Each row has a name. Each piece below is followed by the name of the row it came from. Each question is about the rows just above it. Some pieces are copies with a little noise.

Mekad: [ -2.9  57.8 -50.8  -2.5]
pab: [  7.2 -12.0   3.4 -28.7]
Zuka: [ -4.8 -85.5  -5.5 -38.6]
Radoz: [ -3.8 -71.0  43.2 -18.6]
Visad: [ -4.9 -69.0 -11.4 -67.1]
rutik: [12.1 52.1 23.4 13.8]
simu: [  0.8 -36.3  31.1  21.5]
lureg: [-10.6 -48.1 -30.2 -64.1]
find: [ -4.8 -85.3  -5.5 -38.5] | Zuka
find: [ -3.5 -71.0  43.4 -18.4] | Radoz
find: [ -4.9 -69.0 -11.4 -67.1] | Visad

lureg: [  5.5 -15.5 -10.0 -19.9   5.6  -5.8 -46.3 -12.4 -14.8 -18.3 -15.9 -21.1
 -25.4 -25.6 -20.2  28.2  -6.3 -33.8 -21.3  -7.8 -18.0 -22.6 -23.3   1.1
 -25.5 -11.0 -18.8 -33.4 -28.3 -19.2 -40.9  -6.5 -22.4 -20.8  24.4 -28.6
  -8.7 -17.8 -13.3 -32.5 -23.1   6.6 -19.8 -23.1 -23.8]
Visad: [ -0.1  22.2   1.8  21.1 -14.9  15.3  23.4  12.2  20.5  32.3  14.4  25.4
  37.9  39.4  28.1 -14.8   5.0  10.6   3.9  -4.6  27.9   7.9  31.2 -21.3
  37.2  15.1  21.4  11.7  10.4  33.4  12.6  14.2  27.6  11.7 -24.4   7.0
   9.9  -2.5  15.2   7.3  34.2 -10.6  28.2  37.0  29.6]
Zuka: [-55.4  26.4 -30.5  26.2 -35.1  11.0 -22.5  37.2  35.1  13.3 -22.7  20.1
  25.1  18.7  19.0  -8.5 -20.0   5.8  -1.3   7.6   7.4 -10.6  30.3 -36.2
   9.3  13.2   9.5  -6.6   4.5  18.1   1.5   2.3  11.5  -0.9  -8.1   1.9
 -37.1  -9.5  -3.6  -0.2  18.0 -42.3  20.9  16.8   4.0]
gadu: [ -3.3   9.7 -12.8   2.9 -15.2   1.9 -68.3  12.0   3.1  -3.5  -7.4   6.4
  -2.1  -1.3   2.5  21.0 -12.7 -49.6 -29.9 -29.6  -3.4 -44.8  -0.7 -20.7
   0.7 -11.4   0.9 -56.6 -44.2  -4.8 -48.7  10.0  -2.5 -19.1   2.8 -47.9
 -11.8 -32.8 -15.3 -53.3  -9.8 -19.6   7.7 -10.0 -10.6]
renap: [-18.3 -21.8  22.7  -9.3  30.5   9.3 -22.8 -24.8  -6.0  -0.5  17.4 -14.3
   0.0   4.7  -2.0  40.5  24.5 -15.5 -25.3   7.8   7.1  -6.8  -0.3  -9.7
   8.0 -21.0  18.3 -26.4 -19.9   4.2  -7.3  16.4  18.4 -20.8 -14.6 -25.1
   5.7  -4.0  24.7 -29.7  11.9   3.7 -12.4   9.3   7.1]
Sabak: [ 16.9 -37.9  17.7 -29.4  23.9 -12.8  16.4 -34.4 -26.7 -21.5   3.3 -25.0
 -29.6 -29.5 -26.9  -0.3   7.8  10.8  -0.2  13.9 -23.0  16.7 -22.9  31.0
 -26.0  -9.8 -13.3  21.2  14.0 -24.6   8.4 -15.5 -14.8   2.2  12.1  12.2
  11.4  27.0   1.0  14.5 -19.7  28.6 -29.8 -27.1 -15.6]
Radoz: [ 24.5  18.6 -10.3   8.0   1.2 -18.3  45.7  21.9   5.6  16.0  -1.7  16.8
   0.5   3.9  12.9 -27.7 -15.7  26.3  22.2  -5.6   1.7   6.0   7.9   8.3
  -2.7  19.4  -3.9  42.3  26.3  10.3  15.0  -9.8 -12.1  31.7   4.9  29.2
  14.0   6.9 -17.2  39.4   4.6  -0.7  13.8  -8.4   1.4]
Mekad: [ 38.1  -0.8   7.6  -5.1   6.3  14.6 -39.1 -10.6  -5.4   8.3  10.8   0.6
   2.9  -1.5   3.8  27.9   0.8 -38.9 -25.8 -31.5   3.4 -23.9   4.6   5.5
   5.5 -16.4  12.7 -33.0 -17.4   2.1 -25.8  13.7   8.5 -22.9 -15.3 -42.4
  23.2 -20.1  -2.5 -39.8   5.8   3.0   2.4   5.9  10.1]
fogo: [-24.4 -22.6  -5.4 -17.1   9.5 -23.0 -14.9 -11.9 -16.6 -23.5 -20.8 -25.7
 -26.8 -20.4 -17.3   5.6  -8.0   3.2  -2.9  16.9 -27.4  -3.8 -24.7   8.8
 -28.4 -11.1 -18.4  -0.9  -4.5 -25.7   0.8 -18.1 -21.7  -4.8  25.0   7.0
 -16.0   4.5 -10.8   1.5 -33.8  14.1 -21.6 -33.7 -26.2]
pab: [ -2.8   7.4  -7.7  -3.6 -10.6 -16.5  37.8  13.2  -1.5  -4.8 -14.3  -2.0
  -4.1 -11.5  -0.3 -36.2 -14.0  35.2  25.7  10.6 -12.8  12.9  -4.4  16.0
  -8.5  19.7 -13.3  37.6  11.8 -14.5  12.7 -24.7 -17.9  26.3  19.3  40.4
  -5.9  12.7 -16.6  30.8 -11.1  -3.7   3.6 -16.2  -8.4]
find: [ -2.8   7.4  -7.7  -3.5 -10.7 -16.4  37.9  13.2  -1.5  -4.8 -14.3  -1.9
  -4.2 -11.6  -0.4 -36.2 -14.0  34.9  25.7  10.6 -12.7  13.0  -4.5  15.9
  -8.2  19.7 -13.3  37.6  11.7 -14.4  12.6 -24.8 -17.8  26.3  19.2  40.4
  -5.9  12.7 -16.6  31.1 -11.3  -3.7   3.6 -16.2  -8.4] | pab
find: [-24.5 -22.4  -5.1 -17.0   9.2 -22.9 -14.6 -11.9 -16.2 -23.6 -20.8 -25.6
 -26.7 -20.5 -17.3   5.4  -8.2   3.4  -2.7  17.1 -27.4  -3.9 -24.8   8.8
 -28.4 -10.9 -18.3  -0.7  -4.6 -25.6   0.6 -18.1 -21.7  -4.8  24.9   6.9
 -16.0   4.3 -10.8   1.6 -33.9  14.0 -21.6 -33.7 -26.1] | fogo
find: [ -3.3   9.7 -12.7   2.9 -15.2   2.0 -68.1  12.1   3.2  -3.6  -7.4   6.5
  -2.1  -1.4   2.5  21.0 -12.7 -49.5 -29.9 -29.6  -3.3 -44.8  -0.6 -20.7
   0.7 -11.5   0.9 -56.6 -44.2  -4.8 -48.6  10.0  -2.5 -19.1   2.8 -48.0
 -11.7 -32.8 -15.3 -53.3  -9.8 -19.6   7.6 -10.0 -10.6] | gadu

Radoz: [ -5.0   4.5  23.0 -31.5]
Visad: [  1.2 -15.2  63.6 -25.6]
lureg: [-13.0 -32.1   7.7  18.9]
Mekad: [-13.0 -32.1   7.7   3.1]
renap: [-12.3  30.1  34.7  54.3]
rutik: [  1.2 -15.2 -18.7  26.4]
Sabak: [ -5.5  55.3  -8.7 -42.5]
find: [-12.3  30.1  34.6  54.3] | renap
find: [-13.0 -32.1   7.6   3.2] | Mekad
find: [-12.9 -32.0   7.7  18.7] | lureg
find: [ -5.3  55.2  -8.6 -42.6] | Sabak
find: [  1.1 -15.2 -18.7  26.5] | rutik

Radoz: [-40.5   4.6  -8.6  24.4 -41.8  15.7 -23.7 -29.3 -17.9   0.0 -19.5  -2.8
  44.2 -17.0 -23.3 -62.4]
Mekad: [-33.6  18.3   9.4  15.0 -46.6  -5.1  -6.5 -31.6   1.5 -13.0  -0.2  -1.4
  40.4   3.9   0.4 -44.8]
renap: [-40.5   4.6  -8.9  24.4 -41.8  15.7 -23.7 -29.3 -17.9   0.0 -19.5  -2.8
  44.2 -17.0 -23.3 -62.4]
simu: [ -7.9  12.0 -10.6 -22.4   5.9   7.8 -38.9  10.3   4.7  -2.3 -37.6  16.5
 -18.4 -26.8 -33.0   6.1]
pab: [  7.0 -25.2 -19.4 -14.8  24.6  -4.9  -2.1  15.0  -1.6 -13.7 -21.4  18.5
 -31.6 -15.2 -17.1  22.4]
Zuka: [ 12.1 -36.3 -34.2  22.5  15.4  36.3 -14.1  12.0 -27.5  30.4 -29.4 -26.1
 -26.5 -27.6 -24.3  17.5]
rutik: [-41.8  -1.4  -6.0 -10.7 -20.3 -48.1  13.3 -22.0   1.5 -48.3   0.3  43.5
  43.7  -1.7   7.2 -37.6]
Visad: [ 12.6  10.0  16.6 -26.7  30.2  -1.3  10.9  11.8  13.9  -6.6  -0.2   6.9
 -27.9   9.3  -1.4  41.7]
Sabak: [ 19.6 -27.1 -28.9  20.9  10.0  28.3 -11.3  15.4 -28.1  29.6 -15.8 -32.7
 -16.1 -20.9 -14.0   7.0]
find: [ 12.1 -36.3 -34.2  22.4  15.4  36.3 -14.1  12.0 -27.4  30.3 -29.4 -26.1
 -26.6 -27.6 -24.4  17.6] | Zuka
find: [ -7.9  11.8 -10.6 -22.4   6.0   7.8 -39.0  10.3   4.7  -2.2 -37.6  16.6
 -18.5 -26.8 -33.1   5.8] | simu
find: [ 19.6 -27.1 -29.0  20.8   9.9  28.3 -11.3  15.4 -28.0  29.6 -15.9 -32.6
 -16.0 -20.9 -14.0   7.2] | Sabak

fogo: [-44.3  52.9 -33.7 -24.9   0.7   6.1 -17.7   7.7  37.7  23.8  35.6   3.3]
renap: [-34.0  15.9 -10.8 -37.0   6.1 -61.0  24.7 -27.1 -24.6  -2.0  25.0  32.1]
Radoz: [-36.4  13.1 -10.7 -37.9   5.7 -66.2  23.7 -27.5 -25.5   4.4  21.7  31.7]
Sabak: [  4.3 -52.9  -5.9  28.0  38.6  37.4  -9.8  49.4   3.7 -21.7 -56.0  15.0]
Visad: [  6.1 -44.1  -4.6  36.1  41.8  43.7  -7.7  54.9  -9.3 -29.8 -58.8  20.0]
lureg: [-51.2  30.8 -20.8   1.9  13.2 -50.9 -11.1  26.2 -50.7  12.5  22.6  55.1]
gadu: [ 11.3 -37.1  20.5 -16.2 -13.7   1.0  -3.2 -48.0 -13.8   6.0  79.0 -67.0]
Zuka: [  7.7 -58.4 -11.3  13.9  39.5  34.7 -10.8  39.3  10.9 -18.4 -55.0  18.5]
Mekad: [-46.9  13.7 -12.3   7.0  19.9 -64.5  16.0  22.0 -77.8  20.6  -7.0  57.3]
rutik: [  4.8 -16.4   2.3  -5.4 -35.3  49.2  20.0 -29.6  31.6 -24.5  36.4 -40.9]
find: [  7.7 -58.4 -11.3  13.8  39.7  34.8 -10.7  39.2  11.0 -18.5 -54.8  18.7] | Zuka
find: [  4.8 -16.5   2.3  -5.4 -35.3  49.0  20.0 -29.6  31.6 -24.5  36.3 -40.9] | rutik
find: [  6.2 -44.3  -4.5  36.3  41.8  43.8  -7.5  54.6  -9.4 -29.8 -58.7  19.9] | Visad

